[ 146.72 -103.05   33.35  127.19  -64.14] result: -64.14
[ 0.09  1.23 -1.27 -0.93  0.92 -1.00 -0.49] result: -0.49
[ 14.750  12.306 -11.100  14.389  13.760] result: 13.760
[ -5.54  13.38 -15.68   4.17] result: 4.17
[-0.14  0.11 -0.07 -0.04] result: -0.04
[-1.1  1.4  0.4  1.4  0.6] result: 0.6
[ 15.27 -14.46  14.03 -16.16   9.58] result: 9.58
[-168.569   47.366 -110.490  -68.411  169.611] result: 169.611
[-0.3 -0.3 -1.1  1.7] result: 1.7
---
(-75, -8, 57, -12, -3) >> -8
((38, 56, 35, 55), (30, 64, 49, 36), (14, 40, 33, 14)) >> 40
(-18, -11, -57, -2, -11, -4, 34) >> -11
((-14, -12, -9, 34, 23, 66, -46), (-16, -2, 25, 34, 23, 71, -34), (-14, -12, -9, 34, -19, 63, -34)) >> -12
(-73, 31, 29, 6, 1, -2, 36) >> 31
((35, 51, -13, 21), (-3, -6, 61, -29), (43, -68, 21, 64)) >> -68
(-8, 2, 14, 12, 10, -50, 61) >> 2
(-20, -1, 41, -58, 71, -30, -38) >> -1
((30, -34, 37, -67, -25), (26, 21, 43, -43, -51)) >> 21
((74, -37, 54, 60, 23, 57, 52), (51, -63, -53, 54, -49, 49, 46)) >> -63
---
[-31  70 -19 -15] ans = 70
[ 45 -27  42 -45 -38 -54 -37] ans = -27
[-19  -5 -63  62  65  41 -66] ans = -5
[-53  56 -17  15  14  16] ans = 56
[ 22   4  45 -11  64  25  16] ans = 4
[53 13 70 21] ans = 13
[ 33 -37 -10  60 -42] ans = -37
[ 53 -10 -43  47] ans = -10
[ 56 -32  -3 -61  47  63  54] ans = -32
---
-31  -11   36    2   33  -15   25   21
 14   12  -40    1  -14   11  -35    0
 20   11  -45   15  -23   10  -33  -19
 31  -23   -2   15    1  -19    4  -15
 -3   27   -1  -24  -33   31    2  -13
  3  -15   43  -26   11   -7   31   14
-11   -5  -30   64   13  -22  -17  -25
-10  -17   -3    8   38  -20  -12   34
 -4   23  -13  -29  -19   28  -16   10
-> -4

 -9    7   18   21  -11  -12  -57   13   15   16   17
  0    0    0    1    0    0    0   -1    1    0    1
 17   10   32   -3  -11    6   -1   13  -17  -12  -14
  0    0    0    0   -1    0    0   -1    0    0    1
  0   -4    8    4   -1  -14  -26    9  -14    0   10
-> 0

 13   12  -27  -29   -3   20  -42  -21  -21
 17  -21  -26  -27   20   -4   47   -6   -2
 18   13   21  -20   30   28   29    5   23
 11  -42   58    0  -35   13  -64  -14    0
 16    1   -8   34  -59  -40  -50   -5  -26
 16  -25   21   12  -48  -17   67    1  -25
  3   25  -15   18  -18   -8  -18   -9    6
 19   29    6  -36  -29  -24    2  -21    3
 -9   45   -6  -46   23   13   31  -22    7
-39   10  -20   -7   -8   -5  -32    4   20
-> -39

 42    0   -5  -40  -15   25  -46   37
 -9  -33  -26   11   31  -32    7    2
 -3   13   25  -16  -33   13   -9  -27
 14   17   19  -22  -39   42  -24   -4
 28    0  -10   45    3   46   47   28
  4   33   30  -12   -9  -14  -22   15
-24   -8  -13   40   29  -34   44   -1
 24  -29  -39  -62  -43   46  -63    6
-23  -26  -11    7   13  -22   13  -28
-30   25   31  -15  -15  -29  -21  -38
-> -30

-31  -27  -31   -5   28   50   -9    9    7  -26  -31
  1  -29   -5   29   -1   60   10   36   -8  -11  -42
 42   50    6    5   20  -21  -31   14   29   14   48
 30  -14  -10   24  -14    2   18   25   21  -12  -10
 12  -24  -33   -6  -12  -21   23   -4   40  -24   -4
-35   26   -9  -29   -1   -6  -13  -33  -60   34    0
 22   -7  -32   -1  -47  -26   36    0   -3   10  -11
 46   45   23   29   36   -6  -38   28   36    5   46
 19   -3  -52  -19  -48  -38   29   -9    9    9   -7
 58   -1    4   49   -7    2   10   49   29   -7    1
 15  -21  -45   -2   10   -5   -1   10   34  -26   -6
-38  -27  -38  -22   43   56  -30    3  -10  -33  -40
-> -38
---
[ 42  62  14 -14  34  70  -7] -> 14
[ 14   8  71 -35 -67 -44] -> 71
[-63 -20 -37  61] -> -37
[ 22  49 -75 -45] -> -75
[-31 -68   0  -1   3] -> 0
[ -7 -67  42 -18 -27  -5 -51] -> 42
[55 37 74 12  3] -> 74
[-70  50   5  11  28 -36] -> 5
[ 16 -12   8  37  34  65] -> 8
---
array([[-12.99,   3.02, -12.40,  -8.88],
       [  8.32, -13.30,   0.65,  20.77]]) out 20.77, 8.32

array([ -22.69,  -71.89,  162.89,  -87.89, -140.39]) out 162.89, -22.69

array([[ 11.41,  -3.34,  -7.18,   7.46,   3.02,  -1.30],
       [ 10.04,  -7.75,   3.76,  20.91,  -3.20,  22.95],
       [ 13.39,  11.87, -15.74,  -9.93,  -3.61,  -6.73]]) out 22.95, 20.91

array([[  1.22,   5.08,  -4.65,   0.97],
       [ 10.05,  11.43, -22.61,  -9.69],
       [  6.74,   9.31, -14.91,  -5.69]]) out 11.43, 10.05

array([[ 0.080,  0.096, -0.179, -0.150],
       [ 0.138,  0.070,  0.001, -0.077],
       [ 0.192,  0.052,  0.064, -0.080]]) out 0.192, 0.138

array([-1.643,  1.656, -1.864,  0.074, -0.106, -0.172, -0.699]) out 1.656, 0.074

array([ 1.24, -1.16,  0.44, -0.11,  0.58]) out 1.24, 0.58

array([-15.6, -10.8,   5.8,  -3.7,  11.4]) out 11.4, 5.8

array([[ 0.0,  0.5, -0.8, -0.7],
       [-1.0, -1.9,  1.5,  0.7],
       [ 0.0,  0.1, -1.5,  0.3]]) out 1.5, 0.7

array([[  24.5,   28.6,  -16.9,   95.7,   49.7,  177.5,  -72.9],
       [ -75.6,    6.8,  -21.5,    6.9,  -91.2, -124.7,  151.6]]) out 177.5, 151.6
---
977,633,436,-544,409,-156 gives -156
6,9,4,9,1,6 gives 6
887,172,524,991,105,352 gives 352
7,3,4,2,1,2,3 gives 3
664,-299,368,-242,104,257,-702 gives -702
7,7,3,1,7 gives 7
62,223,37,135,228,113,158 gives 158
938,-44,-165,-583 gives -583
---
[[ 24  -8 -26  54 -26 -37  16 -13   4 -36]
 [-28 -15  12 -11  23   9  10  37 -15   7]
 [-16  12  36 -33  24  24 -19  57 -10  11]
 [ 11   2  -2  -8 -29   7  41 -47 -18 -14]
 [  5   5   4   9   8 -16 -26  50  13  -4]
 [ -9  -4 -12  -3   7   5  -2 -42  16  32]] Answer: 7

[[-16 -12  34 -14  15  16  45 -12  -4  15  11]
 [-15  -2  20 -15   9   6  40 -16   4  16   8]
 [-24 -17  60 -25  43  39  75   9 -14  32  37]
 [-11 -10  33 -16  19  15  48  -2 -10  18  20]
 [ 23  -3  -4  42 -26  -2 -48 -15  20 -26 -39]
 [ 13 -19  35  18  27  40  -9  43 -21  -5  17]
 [ 55   2  -4  33 -21 -20  -7   7 -12 -14   0]
 [ 30  -6   0  40 -25  -4 -37 -12  11 -24 -31]
 [-24 -17  58 -21  41  40  65   9 -12  28  32]
 [ 10 -19  35  15  24  36  -2  34 -19  -3  15]
 [-15 -11  38 -17  25  22  51   3 -10  20  24]] Answer: 8

[[  0   7   9   1   3  -7]
 [  0   2  13   1   4 -10]
 [  0 -52 -62 -11 -12  12]
 [  0   6  20   3   1  -7]
 [  0  -4   9   1  -4  -6]
 [  0  15 -13   4 -45   1]
 [  0  -5   6   1   0  -4]
 [  0 -35 -35  -7  22  28]
 [  0 -11  19   1  12  -9]] Answer: -10

[[ -3   8  18   5 -24  -4  13  -3 -11]
 [ -4  -6  18   5  -7 -14   4  -3 -11]
 [  5 -11   1  -6   1 -21 -11  -3  16]
 [-33  -6  42 -12   2 -48   4  -4 -11]
 [ -4  11 -18 -22   2  61  -3  -6  42]
 [-19  -6  21   6  17 -38   4  -3 -56]
 [ -4  -6  18  -6   2  -6   4  -3  -6]
 [-33 -22  46 -24  21 -14  -2  -3 -12]] Answer: -11

[[-12 -60  27 -38  22  -1  14]
 [-12 -61  27 -38  22  -1  15]
 [-28   9 -22  14  -9  -6  -8]
 [ -4   5 -16   8   5 -12   4]
 [-11 -59  26 -36  22   0  14]
 [-12  24 -40  32 -24   4 -27]] Answer: 15

[[  7   1  25 -57 -14  27   9   6  28]
 [-28  13  27 -41  10 -10  39   1  27]
 [ 33  21   8 -26  39  16  60 -27  17]
 [ 25  27   7 -12  37  11  59 -28  31]
 [  9  41   9 -31  31   7  65 -29  22]
 [ 15  13  32 -63 -15  39   2 -21   9]
 [ 16  -1  20 -18 -38  42 -36 -10  33]] Answer: 27
---
[-17   1  41   2 -21  54  -8] yields -17, -8

[[-38  48 -68  20 -62 -74]
 [ 10  44  -7 -19 -68 -52]] yields -38, -52

[ 53 -32  59 -42  -2  44] yields 53, 44

[[-28 -69 -16 -28]
 [ 38  73  -2  26]
 [-39 -64  -6 -29]] yields -28, -29

[[-33  34  22  24  -7]
 [ 38 -57  11  33  -4]] yields -33, -4

[-72 -23 -52  67  75] yields -72, 75

[-54 -67  -4 -22 -17  -4] yields -54, -4
---
[ -6 -65   6  55   2  36] ⇒ -6
[ 29  39  -9  71   2 -45] ⇒ 29
[ 66 -64  -9  69 -28 -21] ⇒ 66
[ 10  -4  76 -69 -32] ⇒ 10
[ 61 -10  18  45] ⇒ 61
[ -3  46  -3  42  70 -17] ⇒ -3
[-54  -6  31  17  29  16 -26] ⇒ -54
---
35  52  76   0 -> 0, 35

4577  4899  3219  5339  1340  5507  8957 -> 8957, 4577

  0   22   30   21  -37   19  -46 -> -46, 0

 11   39  -35  -40  -29 -> -29, 11

-505    99  -721  -163  -977   333
 -21  -407   525  -844   246   109
 240   324   310   299  -418   -24
-> 333, 240

81  79  71  54  63  14  59 -> 59, 81
